In the rows, 128 means zero.
Facts:
gagal ρ grudi; klogan ρ zubil; klogan ρ gizur; kefle ρ treril; skoge ρ zutru; skoge ρ brogra
truskesuk ρ kisal; ginim ρ drizu; ginim ρ punam; ginim ρ grufaki; klomuner ρ dribrir; klomuner ρ megim
klomuner ρ stoplur; klomuner ρ vetri; bafliklal ρ morer; bafliklal ρ rezu; luki ρ vikufa; luki ρ bupagum
zusistan ρ muzon; peklus ρ megim; peklus ρ bruris; plilir ρ zubil; plilir ρ gudel; plilir ρ mafle
plilir ρ zipilo; maplu ρ stapo; peral ρ grafu; rodros ρ drokodruk; rodros ρ gudel; robul ρ fonin
pamosin ρ floskazuk; pamosin ρ flubuk; gutreko ρ peti; gutreko ρ pavo; gutreko ρ klibor; gutreko ρ flepal
grudrasun ρ vigobe; debre ρ ravo; debre ρ gudel; debre ρ dralikla; stisazuk ρ trubrar; stisazuk ρ tifilek
stisazuk ρ flonin; gakla ρ plonil; gakla ρ zubil; tesor ρ dulur; tesor ρ plode; riramo ρ zutru
riramo ρ drokodruk; riramo ρ gostir; nafidal ρ drizu; fedruk ρ floskazuk; fedruk ρ tutimek; fedruk ρ mafle
loplek ρ feboklar; graskedra ρ klistes; graskedra ρ stevun; tunon ρ rostal; tunon ρ plifin; tunon ρ brazas
tunon ρ grafu; traklun ρ plonil; traklun ρ punam; demitek ρ stoplur; gruru ρ dritim; nudre ρ klimon
nudre ρ drokodruk; tuplok ρ gamek; skitun ρ tregral; fugruk ρ klibor; bukel ρ sedru; bukel ρ gimum
sozo ρ dritim; sozo ρ vidru; sozo ρ plitrel; fladre ρ mopil; fladre ρ flepal; tibon ρ flubuk
plestik ρ roskofor; plestik ρ zugek; moster ρ drokodruk; moster ρ gritrale; grafer ρ neplosor; modrek ρ trubrar
zofla ρ bruta; kludral ρ plonil; kludral ρ daner; kludral ρ roro; kludral ρ bruris; pibra ρ klistes
pibra ρ kopus; pibra ρ traruk; plotros ρ zofle; plotros ρ daner; plotros ρ grigri; klufudru ρ pavo
peli ρ grufaki; stivan ρ druken; stivan ρ flonin; bilo ρ gritrale; tisal ρ mopil; steza ρ vikufa
pladi ρ tregral; pladi ρ grufus; pladi ρ rulik; pladi ρ brogra; getu ρ gebi; peska ρ papir
peska ρ zubil; peska ρ zubre; peska ρ bora; peska ρ feplil; peska ρ stostis; mefu ρ sedru
tavi ρ drezosker; tavi ρ feplil; munuzor ρ kopus; munuzor ρ lidras; munuzor ρ radak; munuzor ρ tronas
munuzor ρ zipilo; bistol ρ megim; bistol ρ gimum; flobre ρ ravo; flobre ρ lidras; flobre ρ grufus
fedol ρ flefol; fedol ρ roro; fedol ρ zipilo; fuso ρ pobra; fuso ρ gamek; fuso ρ mubasun
drame ρ vimus; dapla ρ drokodruk; lanen ρ flubuk; lanen ρ mopil; ninodir ρ plise; gagal γ treril
kefle γ deklu; skoge γ ravo; truskesuk γ lises; dribrir γ metril; bugruk γ megim; regrus γ zaklek
klomuner γ drizu; klistes γ punam; bafliklal γ peli; bora γ mubasun; zusistan γ modrek; megim γ zubre
flonin γ stostis; dulur γ drezosker; zaklek γ skuzi; lesus γ gagregri; gamek γ tisal; zipilo γ zoron
grudrasun γ flonin; plonil γ skoge; tesor γ votos; rezu γ regrus; bruger γ zusistan; fligon γ tunon
gimum γ pleson; dreger γ truskesuk; stostis γ gagal; ravo γ gimum; nafidal γ nudre; flodrol γ dedrir
flubrar γ keklil; grufaki γ peklus; roro γ daner; traklun γ lidras; gostir γ fuso; nudre γ flodrol
metril γ bupagum; tutimek γ sipin; klolan γ ninodir; gozo γ dreger; radak γ kefle; mafle γ graskedra
drizu γ tronas; seklu γ steza; fugruk γ lesus; vidru γ peti; terivak γ bafliklal; plode γ bistol
fladre γ flefol; tifilek γ klibor; tibon γ fonin; tronas γ dulur; grafu γ tutimek; bruklemu γ pamosin
dretre γ roskofor; modrek γ gostir; plotros γ klomuner; flepal γ pleles; lises γ terivak; zoron γ dritim
peli γ pofu; denan γ maplu; grufus γ skebra; zutru γ flepal; pofu γ nosastir; brevuvil γ grafu
tisal γ tavi; gagregri γ rezu; nosastir γ stegon; driflom γ traruk; tavi γ pibra; pleson γ dribrir
bastil γ munuzor; lidras γ tifilek; dritim γ grigri; pleles γ gebi; flefol γ grufus; bistol γ feger
grigri γ radak; skuzi γ klistes; punam γ trulas; traruk γ seklu; rabul γ flubrar; feger γ gizur
lanen γ mitreflis; gritrale γ grudrasun; skebra γ fedol; ninodir γ trini; plitrel κ grivi; kefle κ traruk
skoge κ dreger; vodil κ trubrar; truskesuk κ stoplur; bugruk κ robul; regrus κ vigobe; vigobe κ papir
klomuner κ gakla; grivi κ bistol; beflak κ grudi; sipin κ daner; bora κ stisazuk; luki κ feplil
zusistan κ grufus; dralikla κ vimus; feplil κ plifin; plise κ tavi; peral κ lises; flonin κ klimon
dulur κ bupagum; papir κ brazas; vulel κ flefol; lesus κ klogan; stegon κ morer; pamosin κ klufudru
stoplur κ treril; gudel κ pobra; gutreko κ stapo; grudi κ pamim; sedru κ graskedra; gakla κ gizur
rezu κ munuzor; bruger κ rostal; fligon κ loplek; gimum κ fugruk; dreger κ dratris; zofle κ zugek
pavo κ bilo; ravo κ moster; nafidal κ druken; fedruk κ flobre; mitreflis κ bebre; loplek κ fedruk
roro κ flubuk; tunon κ gebi; morer κ gutreko; rostal κ terivak; demitek κ klistes; bruris κ mubasun
gostir κ fladre; klimon κ neplosor; nudre κ roskofor; metril κ gamek; brazas κ stivan; tuplok κ pleson
klolan κ drezosker; skitun κ drokodruk; gozo κ skitun; mafle κ regrus; drizu κ tunon; bupagum κ getu
fugruk κ tibon; vidru κ lanen; terivak κ traklun; trubrar κ gozo; plode κ gudel; fladre κ flonin
stapo κ skofin; plestik κ stegon; pobra κ fledrir; moster κ pleles; vetri κ plise; zuso κ bafliklal
grafu κ metril; grafer κ nestastok; bebre κ feger; bruklemu κ plopin; dretre κ stevun; kludral κ grubre
zugek κ rulik; plotros κ sedru; lises κ demitek; gizur κ vodil; dratris κ nafidal; klufudru κ klolan
zoron κ dedrir; peli κ deklu; nestastok κ zuso; pofu κ dralikla; feboklar κ sipin; bilo κ zubil
drezosker κ klomuner; brevuvil κ fuso; getu κ seklu; zubil κ grigri; peska κ bruta; deklu κ gagregri
mopil κ zofle; kisal κ roro; driflom κ luki; rulik κ brevuvil; tavi κ beflak; daner κ ninodir
pleson κ pamosin; bastil κ zoron; bruta κ brogra; dritim κ bora; pleles κ kisal; vimus κ zipilo
grigri κ plilir; drokodruk κ plitrel; fedol κ dretre; plifin κ gritrale; fuso κ sagel; skuzi κ mopil
punam κ zubre; pamim κ skoge; traruk κ nudre; rabul κ plestik; skebra κ punam; ninodir κ lesus

Known rows:
[102  87  88 124 147 154 160  70  92  96 149  65  70 137  99 128 118  96
 133 138 178  42  79  94 143 123 100 140 110 164 127 156 103 129 138]: mopil
[122  88 112 146 127 199 150  98 123  59 149  99  24 123 124 162  85 101
 140 115 173  64  66  94 133 128  96 147 106 181 109 155 129 120 117]: lanen
[127 110 171 106 183 150 120 104 133  69 134 136 115 114 129 135 116 116
 111 128 128 102 107 150 142 171 129 165 130 143 108 117 102 104 127]: zipilo
[158  67 113  89 151  78 113 107 157  70 139 131  94 129  99 129 120 150
 161 162 147 115 119 131  83 146 176 147  79 145 161 130   6 116 144]: stegon
[131 107 143 105 174 118 148 118 127  94 138 139 121 113 117 161 114 100
 153 145 147  91 121 118 105 174 155 135 146 132 142 137  61 113 122]: morer
[ 77 170 185 132 170 113 144 142 146  87 148 118 113 130 113  96  64  87
 115 109 151  58 120 141 109 172 113 134 160 108 138 132 120 104 133]: klistes
[137 119 165 139 144 149 145 108 161  90 153 137  89 103 156 143  86 126
 160 114 136  94 114 134 118 166 111 163 111 147 118 154  92 124 125]: drame
[ 74 175 181 136 154 106 149 137 159  93 146 106 119 126 101  85  74  81
 126 110 160  50 126 144  89 167 110 135 157  96 146 138 113  98 144]: trulas
[135 100 154 139 142 144 153 103 157 109 159 141 104 117 155 149  88 120
 166 125 146  95 113 134 117 168 115 156 110 133 134 163  86 131 126]: kefle
[129 134 158 121 151 113 145  98 141  95 138 100 118 105 126 105 120 115
 159 128 138  81 115 127 105 161 133 158 130 151 133 141  76 108 146]: peti
[124 106 153 114 170 120 146 102 127 100 142 120 128 122 132 125 115 111
 146 143 138  86 113 128 126 169 135 147 131 139 136 141  79 121 137]: plifin
[127 124 165 116 167 123 138 100 135  88 136 113 117 107 129 115 119 116
 144 131 131  88 112 131 121 168 133 155 131 152 123 131  87 108 138]: tronas
[135  99 154 139 146 146 153 108 155 101 157 144 111 118 161 146  77 122
 165 121 145  93 111 134 120 170 117 159 107 132 131 165  87 138 123]: tuplok
[128 100 144 115 171 137 142 108 122  79 129 116 153 129 138 114 102 109
 152 135 139  80 116 129 123 168 137 161 127 131 129 144  76 133 142]: pleson
[125 106 155 120 169 111 147 104 127 101 142 122 128 124 143 119 111 114
 148 144 133  85 109 130 128 169 136 146 135 143 139 143  81 122 142]: vetri
[142 111 167 130 136 177 124  93 180  92 151 151 106  99 136 157 109 118
 130 107 151 112 110 170 109 164 107 191 105 118 104 134  99  99 121]: klogan
[135 120 165 139 144 143 147 110 161  90 155 140  88 100 155 144  84 130
 162 111 135  93 113 133 117 167 114 162 112 149 119 154  86 126 122]: stivan
[127 124 167 114 167 125 137 101 136  87 137 115 116 107 132 118 116 118
 143 131 131  90 112 134 124 169 132 157 131 153 124 134  87 107 137]: lidras
[121  97 158 111 184 131 140 106 119  89 141 128 123 128 138 132 108 112
 132 145 131  93 109 128 145 173 135 144 131 143 128 135  92 122 129]: bastil
[132  50 163 117 144 112 164  77 160  83 102 122 140  73 187 142 182 105
 167 172 134  66  77 144 167 186 135 140 152 151 106 177 101 122 180]: dreger

Rows:
No name comes twice in this set of rows, the named rows included.
[148  74 152 115 135 126 131  98 184  58 141 140  75  89 157 144 108 160
 168 131 133 103  99 139 130 162 128 165  74 160 114 162  61 129 138] -> bafliklal
[132  99 155 109 173 152 136  93 146  98 132 125 130 132 119 130 135 101
 141 154 132 100 138 140 120 170 119 148 118 112 123 127  91 110 143] -> gudel
[152  53 137 117 136 121 121 100 180  72 154 153  84 120 151 143  96 165
 161 141 141 117 101 149 125 154 135 167  59 145 136 160  48 138 135] -> peli
[123 114 166 121 175  89 158 107 129 109 154 124 126 119 155 122  92 125
 160 141 134  88 110 118 130 178 146 134 131 157 147 157  79 130 131] -> gimum
[103 104 147 102 196 121 141  76 112 111 153 120 124 129 135 124 108 130
 116 134 130  74 119 136 175 163 106 150 112 138 111 142  87 139 128] -> brevuvil
[151  79 138  93 160  89 100  96 156  49 135 118  81 129 119  97 113 171
 141 152 125 115 106 139 117 144 158 159  69 171 137 122  38 115 150] -> nosastir
[133 124 170 143 146 131 153 116 158  92 158 143  89  99 170 138  72 136
 173 110 129  89 111 128 121 172 117 158 113 156 126 162  84 134 123] -> mefu
[123  97 158 106 183 135 133 104 124  90 142 138 129 123 132 144 115 111
 123 141 136  99 106 140 140 172 137 152 132 134 127 130  89 115 125] -> roro
[138  97 153 135 152 154 154 109 159 104 151 145  96 126 152 150  89 117
 173 138 132  94 137 125 120 171 102 141 105 122 126 159  89 139 128] -> bilo
[125 101 152 114 170 128 141  98 132 102 142 125 133 123 126 132 120 109
 138 141 142  94 113 138 123 169 134 153 129 130 135 138  80 115 136] -> feplil
[129 115 172 110 194 143 136 112 133  68 125 123  95 124 136 122 110 120
 146 149 105  92 141 115 144 175 119 128 126 150 111 125 103 122 136] -> gritrale
[124 117 169 111 184 133 135 107 126  74 137 123 109 114 137 124 109 120
 132 133 124  91 108 127 141 170 133 149 133 159 117 129  97 113 129] -> denan
[123  96 190 110 187 186 161 123 166 103 126 107  74 168 108  99 169  98
 205 206  61 118 214  88 136 187  71  87  90  98 138 127  99 118 164] -> drokodruk

Now the same nodes, written a new way:
Known rows:
[146 144 132 136 100 106 149 143 110 123 131 161 134 150 115  96  96 120
 109 136 166 127 109 129 141 128 137 144 118 119 132 128 126 133]: vikufa
[120 143 129 129 100 119 127 137 107 135 135 133 143 137 133 144  96 121
 119 140 153 133 113 128 118 133 103 142 129 111 122 126 112 114]: mitreflis
[121 142 148  93 132 112 126 137 122 143 158 157 147 136 154 179 126 128
 146 139 108 109 127 129 103  83 134 138 172 122 135 137 126 118]: pibra
[129 145 150 113 112 123  93 136 123 127 154 145 133 127 113 120 118 113
 146 147 102 103  98 100 139 142 115 134 169 165 133 107 134  95]: gagal
[144 148 132 119 120 109 142 143 121 129 129 162 131 153 125 107 113 128
 112 145 151 129 120 128 122 105 162 137 133 112 137 141 132 121]: stevun
[123 140 149 100 122 111 134 135 117 138 154 160 150 136 145 167 119 122
 141 137 118 105 122 126 105  90 132 147 164 122 131 136 119 124]: graskedra
[113 152 153 109 103 121 124 146 112 146 164 144 142 136 173 189 106  97
 144 130 128 111 110 114 116 166  73 133 166  99 136 119 107 149]: fuso
[130 148 127 138  99 116 130 138 105 132 128 139 141 142 125 117  93 124
 111 143 165 144 111 128 128 140 116 142 112 106 130 129 110 116]: pobra
[112 144 135 119 105 114 125 134 107 140 146 137 152 134 142 164 100 122
 130 137 137 120 113 128 117 130  90 145 145 112 122 123 106 115]: grafer
[128 163 101 144  94 134 154 133 105 111 124 157 113 130 122 125 103 129
 108 147 165 160  86 158 125 121  98 144 140 116 129 130  88 133]: plitrel
[130 141 147  98 142 134 104 149 157 140 172  91 125 136 130 154 136 128
 150 113  89 115 119 171 131  97 134 133 169 135 106 148 159 122]: traklun
[126 148  84 113 133 129 130 143 134  88 123 125  80 148 153 140 103 145
 121 144 159 156 124 165  82 100 141 120 131 114 109 164 162  86]: gizur
[149 146 133 137 121 125 123 155 142 129 138 118 112 151 107  88 115 127
 113 123 137 138 111 157 145 121 155 134 122 128 117 142 160 129]: grufaki
[150 156 138 118 141 127  75 137 143 136 123 150 104 143 108  86 139 128
 130 176 104 143 108 109 108 117 194  99 157 154 144 130 170  76]: tronas
[154 100 105 122 136 125 129 164  88 116 127 107 172  99 134 221 121 113
 139 104  78 106 113 117 178 149 140 169 141 133 148 147 109 152]: bafliklal
[131 139 135 138 107 123 121 140 119 140 132 123 131 125 124 138 104 134
 128 131 122 132 101 114 131 138 108 134 132 130 125 135 124 116]: bugruk
[131 148 130 137 126 131 115 151 142 134 121  98 116 139 130 123 117 137
 114 142 127 152 113 156 109 110 164 113 125 101 113 158 161 106]: bora
[148 162 149 124 121 119 136 155 109 167 118 184 110 165 195 150 115 115
 106 155 154 164 113  88  76 175 157  98 139  61 169 155 110 160]: rulik
[141 160 127 148 103 130  65 134 117 136 119 128 117 133  89  69 106 116
 123 167 133 159  91  95 139 185 121 114 124 158 133 103 134  76]: flonin
[100 137 140 121 115 119 108 123  87 145 128 117 189 131 110 128  98 125
 114 148 137 171 111 146 140 116 122 157 121  87 115 127  95 108]: stegon

Rows:
No name comes twice in this set of rows, the named rows included.
[139 167 149 136  94 121 131 163 116 148 138 147 111 160 176 135  98  95
 111 137 164 142 102 117 116 205 113 114 133  59 149 138 119 177] -> zugek
[140 147 135 125 102 107 132 139 114 122 141 160 137 149 115  97 102 111
 120 145 156 119 112 127 137 128 133 144 134 129 133 118 128 117] -> treril
[145 173 140 127 124 132 117 167 142 151 151 109 100 171 174 130 115  98
 113 128 162 155 119 165 114 174 136 107 136  66 127 148 140 171] -> zofle
[141 141 129 158  99 124 120 144 122 138 112 128 123 131 105  95  99 138
 110 134 140 157  95 101 140 158 120 132 108 135 127 133 129 113] -> grafu
[110 137 148 129 109 131 108 134 114 152 136 117 151 117 128 153 105 133
 135 129 108 143 102 119 129 138  94 138 142 123 117 127 112 109] -> ninodir
[120 151 138 107 139 144  86 141 148 148 167  79 127 127 136 169 128 121
 153 125  96 133 118 160 120 123 104 126 164 144 103 131 141 102] -> plotros
[129 155 137  89 142 126 117 145 147 138 193 101 138 148 135 156 120 106
 148 110 130 117 137 191 134  98 113 150 165 135 102 135 139 137] -> peklus
[145 159 134 120 132 130  68 142 154 121 133 121  99 145 101  74 139 115
 135 170 109 128 104 136 126 126 183 107 153 140 126 126 185  84] -> stostis
[111 142 108  83 148 137  53 136 149 113 183  88  96 131 140 167 102 120
 172 115  98 134 136 118 117 163  65 128 165 199  89 125 174  48] -> klomuner
[144 169 120 138 122 141  59 141 146 131 129  94 100 142  97  69 121 115
 129 162 132 159 105 144 135 158 147 105 138 148 120 121 167  82] -> drizu
[ 91 139 151 106 114 127 117 139 121 125 140 112 154 127 168 197 119 126
 144 154 101 100 110 149  82  88 128 120 162  69 115 144 146  99] -> fedruk
[112 141 144 102 133 119 118 127 101 161 132 157 164 131 166 189 119 140
 134 157 113 144 123 105  76  89 123 129 156 105 142 138  94  97] -> moster
[ 95 137 148 107 109 122 110 120  96 149 149 119 183 125 128 161 100 124
 134 140 125 145 112 134 125 115  85 158 146 106 113 119  90 103] -> plestik
[158 147 144 170  90 108 136 123 137 200 109 152 141 101 141 222 154 147
 138 128  99  80 132  87  54  84 105 114 138 167 145 175 100  62] -> skoge

The same nodes again, as new rows of numbers:
Known rows:
[ 65 133 164 130 138  75 129 140 129 153  94 126  89]: dulur
[ 64 135 176 115 138  59 124 117 145 135 105 126  86]: lesus
[ 80 159 184 158 131  67  89 139 133 153  89 132 107]: brevuvil
[ 78 146 191 129 133  39  98 140 136 125 103 156 117]: skuzi
[ 69 134 193 133 134  71 145  96 139 147  94 129 120]: fugruk
[ 95 133 188 108 154  93 126 117 118 142  97 105 119]: truskesuk
[ 72 134 166 130 143  77 128 115 134 148  97 118  96]: dretre
[ 64 127 160 127 135  82 126 148 129 155  94 134  79]: grafu
[ 80 152 140 143 137  93 151 128 151 132 106 135  91]: vigobe
[ 77 151 140 143 137  98 147 125 152 134 114 137  92]: brazas
[ 90 151 141 150 147  72 136  90 149 122 100  94 136]: pibra
[125 173 139 146 135  28 161  85 103 138 105  95 123]: gakla
[ 79 154 150 143 143  85 137  98 150 142 115 119 125]: gruru
[ 79 150 142 147 137  95 137 126 151 142 114 140  94]: rostal
[ 98 155 158 161 141  62 154 115 132 146 139 119 102]: vodil
[ 74 127 131 176 136  93 127 145 157 113 112 112  79]: brogra
[ 78 159 158 143 147  89 130  78 161 143 120 112 130]: stisazuk
[ 76 127 130 168 138  92 135 150 152 121 114 122  88]: tregral
[ 87 126 129 194 132  74 147 157 139 117 126 103  64]: drokodruk
[ 89 161 115 128 130  89 124 130 132 141 118 140  77]: stoplur

Rows:
No name comes twice in this set of rows, the named rows included.
[ 48 140 146 158 119  65 130 154 111 133  76  84  85] -> radak
[ 85 147 148 163 135  80 139 118 141 145 137 130  76] -> plitrel
[ 79 134 130 163 136  90 137 133 154 115 103 117  95] -> klimon
[ 65 130 163 139 131  91 118 131 131 144 103 129  65] -> gamek
[ 97 145 134 124 124  61 125 127  99 144  72 126  54] -> plonil
[ 87 163 161 110 144  54  92  83 128 163 126  86  91] -> bistol
[ 92 151 151 194 134  85  96 165 152 125 101 132 111] -> rulik
[105 149 147 160 132  57 174 123 112 143 112 132  94] -> drezosker
[ 67 122 171 143 149  62 116 116 150 135  92  72 121] -> nudre
[ 81 155 149 153 142  81 134  87 154 129 109 102 126] -> graskedra
[100 170 111 126 121  81 143 123 130 131  94 133  74] -> daner
[ 64 109 156 143 139  76 127 159 141 132  89 104  92] -> gostir
[ 87 173 162 171 127  86 102 118 148 135 101 137 113] -> sagel
[ 87 133 171 135 143  45 137 134 116 163 120 108  95] -> klolan

